Below are the code and all the weights of a small trained network. Each question names an input and a target symbol and asks about switching units off, where a switched-off unit gives its printed mean instead of its output.

import numpy as np


def w(rows, s, z=0):
    codes = np.array(rows[::2]) - 128.0
    scale = np.full(codes.shape[1], s)
    scale[-1] = z or s
    return codes * scale


def norm(h):
    return h / np.sqrt((h * h).mean(-1, keepdims=True) + 1e-5)


def f(y):
    return np.maximum(y, 0)


def softmax(a):
    e = np.exp(a - a.max(-1, keepdims=True))
    return e / e.sum(-1, keepdims=True)


def log_softmax(a):
    a = a - a.max(-1, keepdims=True)
    return a - np.log(np.exp(a).sum(-1, keepdims=True))


def net(x, mask):
    ids = ['ΔΘΛΞΣΦΨαβεζηω'.index(c) for c in x.split()]
    T = len(ids)
    res = E[ids] + P[:T]
    u = 0
    for l in range(2):
        r = norm(res)
        for j in range(2):
            rows = slice(2 * j, 2 * j + 2)
            q, k, v = (r @ M[l][rows].T for M in (Q, K, V))
            z = softmax(np.where(np.tri(T) > 0, q @ k.T / 2**0.5, -1e9)) @ v
            o = O[l][rows]
            res = res + np.where(mask[u + j], z, o[:, -1]) @ o[:, :-1]
        u += 2
        y = f(norm(res) @ A[l][:, :-1].T + A[l][:, -1])
        res = res + np.where(mask[u : u + 16], y, B[l][:, -1]) @ B[l][:, :-1]
        u += 16
    return log_softmax(norm(res)[-1] @ U[:, :-1].T + U[:, -1])


Q, K, V, O, A, B = {}, {}, {}, {}, {}, {}
E = w([
[162,135,148,124,83,138,151,149],'Δ',
[102,95,106,126,91,161,129,188],'Θ',
[142,90,160,102,144,120,139,147],'Λ',
[151,104,100,158,161,159,164,150],'Ξ',
[81,168,115,189,71,162,138,114],'Σ',
[165,143,155,160,70,127,139,162],'Φ',
[83,111,136,126,127,92,100,86],'Ψ',
[136,131,91,228,98,83,202,90],'α',
[42,115,126,252,171,133,149,161],'β',
[182,158,152,173,138,112,135,108],'ε',
[99,128,88,139,7,62,122,139],'ζ',
[137,136,161,124,150,175,119,165],'η',
[141,144,164,126,103,166,83,161],'ω',
],0.024)
P = w([
[96,254,111,26,188,41,128,239],'0',
[157,69,189,168,110,117,85,154],'1',
[178,144,143,119,100,176,64,114],'2',
[88,167,115,97,152,75,224,160],'3',
[103,58,149,159,148,92,68,134],'4',
[138,154,112,111,121,165,64,95],'5',
[98,125,87,89,130,130,222,112],'6',
[80,65,130,158,158,93,68,114],'7',
[137,157,105,108,115,163,67,99],'8',
],0.012)
Q[0] = w([
[115,122,225,133,96,111,138,66],'0.h1',
[164,59,81,202,145,98,78,157],'0.h1',
[88,15,217,255,126,115,105,143],'0.h2',
[130,173,178,49,117,137,138,150],'0.h2',
],0.009)
K[0] = w([
[102,162,126,147,139,92,135,85],'0.h1',
[114,101,3,163,124,160,151,120],'0.h1',
[42,66,1,139,117,163,140,76],'0.h2',
[148,141,219,82,95,140,150,153],'0.h2',
],0.0099)
V[0] = w([
[89,90,88,109,127,102,123,123],'0.h1',
[143,66,2,153,141,160,151,150],'0.h1',
[166,145,138,145,166,92,124,66],'0.h2',
[221,101,113,121,152,118,130,162],'0.h2',
],0.0083)
O[0] = w([
[127,41,149,130,114,32,141,137,78],'0.h1',
[10,146,239,167,108,131,160,101,3],'0.h1',
[170,149,119,136,121,159,100,32,144],'0.h2',
[151,194,254,84,85,166,163,96,118],'0.h2',
],0.0067,0.0044)
A[0] = w([
[153,136,181,15,167,133,101,167,85],'0.n1',
[189,89,119,128,146,115,221,149,49],'0.n2',
[117,115,142,87,66,94,41,138,101],'0.n3',
[108,115,83,143,131,219,80,135,3],'0.n4',
[179,33,118,69,142,74,94,116,6],'0.n5',
[142,109,152,166,143,93,222,128,169],'0.n6',
[72,202,116,140,164,94,109,175,106],'0.n7',
[95,49,217,137,135,179,122,124,140],'0.n8',
[95,152,127,170,60,119,83,75,8],'0.n9',
[175,72,132,57,102,194,184,108,13],'0.n10',
[83,120,105,79,119,188,254,178,130],'0.n11',
[162,131,172,125,230,203,90,95,110],'0.n12',
[78,130,155,150,144,93,238,132,98],'0.n13',
[21,123,119,175,138,83,186,130,100],'0.n14',
[116,86,108,83,86,189,160,63,71],'0.n15',
[156,76,113,166,89,140,123,144,24],'0.n16',
],0.0089,0.0045)
B[0] = w([
[183,126,116,55,114,197,221,154,212],'0.n1',
[76,138,90,130,171,126,135,129,174],'0.n2',
[91,86,185,153,156,162,101,80,232],'0.n3',
[114,41,122,159,107,170,157,134,168],'0.n4',
[172,91,170,217,180,133,92,74,203],'0.n5',
[77,85,164,180,173,105,166,121,222],'0.n6',
[176,93,62,61,161,107,174,183,196],'0.n7',
[80,53,143,205,105,128,155,48,193],'0.n8',
[149,59,58,144,121,117,142,121,180],'0.n9',
[160,101,96,37,156,154,220,100,170],'0.n10',
[2,127,188,67,113,101,178,116,225],'0.n11',
[202,101,195,195,93,92,118,82,253],'0.n12',
[82,133,123,56,188,102,143,148,190],'0.n13',
[227,216,115,73,84,233,92,60,235],'0.n14',
[103,136,95,87,193,76,144,146,159],'0.n15',
[124,75,110,134,162,143,128,141,163],'0.n16',
],0.0075,0.0037)
Q[1] = w([
[38,75,155,168,180,66,149,125],'1.h1',
[140,249,126,105,120,176,228,164],'1.h1',
[91,107,89,137,155,102,121,80],'1.h2',
[169,101,194,120,102,148,87,122],'1.h2',
],0.012)
K[1] = w([
[2,115,59,150,138,96,184,48],'1.h1',
[237,159,230,146,138,128,172,214],'1.h1',
[55,148,116,168,100,110,28,55],'1.h2',
[120,153,135,32,211,69,101,117],'1.h2',
],0.0094)
V[1] = w([
[113,166,97,215,137,159,214,141],'1.h1',
[138,128,106,117,2,78,149,101],'1.h1',
[106,101,126,176,123,165,97,119],'1.h2',
[85,157,180,102,138,124,108,96],'1.h2',
],0.0087)
O[1] = w([
[156,224,13,162,102,174,247,226,69],'1.h1',
[254,44,209,85,21,81,169,181,141],'1.h1',
[168,42,197,174,137,156,138,221,39],'1.h2',
[180,137,76,154,202,82,94,130,7],'1.h2',
],0.0067,0.002)
A[1] = w([
[170,140,149,123,216,62,178,117,159],'1.n1',
[166,113,185,119,68,155,115,109,141],'1.n2',
[182,141,166,127,72,162,174,143,3],'1.n3',
[143,134,186,168,154,65,143,161,104],'1.n4',
[95,154,52,7,114,99,182,188,107],'1.n5',
[48,103,129,72,70,107,137,223,130],'1.n6',
[103,156,152,156,145,191,165,66,52],'1.n7',
[133,203,146,126,135,151,189,138,120],'1.n8',
[161,148,143,150,98,106,134,105,71],'1.n9',
[66,166,56,16,157,56,152,249,122],'1.n10',
[88,100,173,125,194,131,180,183,171],'1.n11',
[148,110,76,111,56,192,92,117,34],'1.n12',
[76,147,93,94,157,127,216,176,144],'1.n13',
[123,156,119,108,38,88,50,151,26],'1.n14',
[61,97,89,21,116,88,147,138,184],'1.n15',
[189,130,87,29,90,137,104,151,88],'1.n16',
],0.011,0.0068)
B[1] = w([
[117,110,133,92,74,177,135,140,239],'1.n1',
[109,180,104,122,125,92,136,147,240],'1.n2',
[113,119,100,162,183,137,116,119,168],'1.n3',
[69,119,107,77,147,155,113,125,166],'1.n4',
[101,128,27,9,197,62,117,105,253],'1.n5',
[122,114,144,79,90,212,142,106,203],'1.n6',
[146,109,178,103,172,89,156,167,170],'1.n7',
[120,51,143,137,130,140,96,98,223],'1.n8',
[142,143,100,123,126,104,147,142,171],'1.n9',
[114,100,43,82,212,45,167,101,242],'1.n10',
[117,212,101,88,76,128,111,126,207],'1.n11',
[148,84,131,88,145,136,139,215,170],'1.n12',
[90,149,127,113,123,98,49,106,233],'1.n13',
[127,86,203,178,151,71,155,162,143],'1.n14',
[97,190,124,74,94,169,175,116,239],'1.n15',
[67,119,129,172,168,82,121,100,209],'1.n16',
],0.013,0.0064)
U = w([
[91,123,34,70,192,40,162,134,167],'Δ',
[34,165,130,64,28,219,79,79,68],'Θ',
[198,25,142,74,113,195,223,20,2],'Λ',
[44,150,237,186,154,103,205,119,156],'Ξ',
[173,61,24,147,68,192,113,215,145],'Σ',
[103,136,153,184,160,3,149,233,152],'Φ',
[107,21,138,185,151,119,44,75,180],'Ψ',
[110,74,59,241,86,92,253,70,74],'α',
[41,201,71,241,168,186,105,147,105],'β',
[205,212,119,161,63,101,101,90,196],'ε',
[154,39,177,92,19,8,136,166,67],'ζ',
[172,125,177,143,237,167,178,189,164],'η',
[132,168,198,79,136,134,30,222,96],'ω',
],0.0075,0.0037)

Each question gives the input, a string of symbols that net reads in full, and the target symbol t.
The units are the heads (2 rows each of Q, K, V and O) and the neurons (one row each of A and B). Each row of codes is followed by its name. A weight is (code - 128) times the scale printed after its matrix; where a second scale follows, it is the last column's (O, A, B and U).
mask holds one flag per unit, layer by layer, with each layer's heads first. A switched-off unit (its flag False) gives its mean, the last column of its rows in O or B, instead of its output. The means were averaged over made-up inputs and are rounded, as every weight is.
A unit's drop is (log p(t) with every unit on - log p(t) with that unit switched off) / (log p(t) with every unit on - log p(t) with every unit switched off).
The circuit of an input: a set's keep is (log p(t) with only the set's units on - log p(t) with every unit switched off) / (log p(t) with every unit on - log p(t) with every unit switched off). Starting from the 12 units with the biggest drops (on a tie, the unit counted first), units are removed one at a time, each time the one whose removal leaves the highest keep (on an exact tie, the one counted first), for as long as the keep stays at least 0.8.
circuit, biggest first: the units of the circuit, biggest drop first
k most important neurons: the k neurons with the biggest drops, biggest first
k most important neurons of layer l: the k neurons of layer l with the biggest drops, biggest first
heads that matter: for each layer, one digit per head in row order, 1 if its drop is at least 0.15 and else 0, layers parted by /
drop of u: that unit's drop, to one decimal
input Δ ε ε Ξ ε, target Ξ: circuit, biggest first => (0.h1 1.n5)
input ε Θ η η η, target Θ: circuit, biggest first => (1.n11 1.n5)
input ε ε ε ζ Δ, target ζ: circuit, biggest first => (1.h1)
input β Δ Δ ε ε, target β: circuit, biggest first => (1.h1 1.n5)
input β Σ ε ε, target Θ: circuit, biggest first => (1.n1 1.n10)
input ε Ψ η, target η: 2 most important neurons => (1.n5 0.n12)
input ε Ψ ε ε, target Λ: heads that matter => 11 / 00
input η β Ψ ε Φ Λ Σ ω, target Σ: heads that matter => 01 / 10
input ε ε Ψ Φ Ψ η Ψ, target Λ: heads that matter => 11 / 01
input Δ ε ε η Δ α, target α: 2 most important neurons => (1.n5 0.n9)
input Ψ ε Δ Ψ, target Θ: heads that matter => 10 / 10
input Θ ε Σ ε η ε β ω, target β: heads that matter => 01 / 10
input Ξ ε ε Θ Λ ε ε, target Λ: heads that matter => 01 / 00
input Δ Ψ Σ Ψ Σ Σ β ε, target β: heads that matter => 11 / 10
input Σ ε ε Ψ β, target β: heads that matter => 00 / 00
input ε β Ψ ε Σ Ψ ε ε Θ, target Θ: heads that matter => 10 / 00
input Δ Σ ζ Δ ε, target ζ: heads that matter => 00 / 10
input Ψ Θ Δ Δ ε Λ α Δ, target α: most important neuron => (0.n8)
input Δ Σ ε Δ ε, target Σ: heads that matter => 01 / 10
input ε Δ Σ ε Ψ ε Φ Φ, target Ψ: heads that matter => 00 / 10
input Φ Φ Φ, target Φ: most important neuron => (1.n16)
input Θ Φ Ψ η ζ ε β Λ, target β: 3 most important neurons of layer 1 => (1.n11 1.n5 1.n10)
input Φ ζ Σ Δ Θ η Σ Δ, target Σ: 2 most important neurons of layer 0 => (0.n14 0.n12)
input α Ψ Ψ β ε ζ ε Φ, target ζ: drop of 1.h1 => 1.0
input Δ ε Θ Ξ ε, target Ξ: 2 most important neurons of layer 1 => (1.n7 1.n5)
input Θ Ξ Θ Δ ε ε ε Ψ η, target η: 2 most important neurons of layer 0 => (0.n1 0.n12)
input Δ ε η ζ Δ, target ζ: drop of 1.h1 => 1.0
input Δ ζ η Δ η, target ζ: drop of 0.h2 => 0.1
input ε ε Ψ ε ε, target Ψ: drop of 0.h2 => 0.1
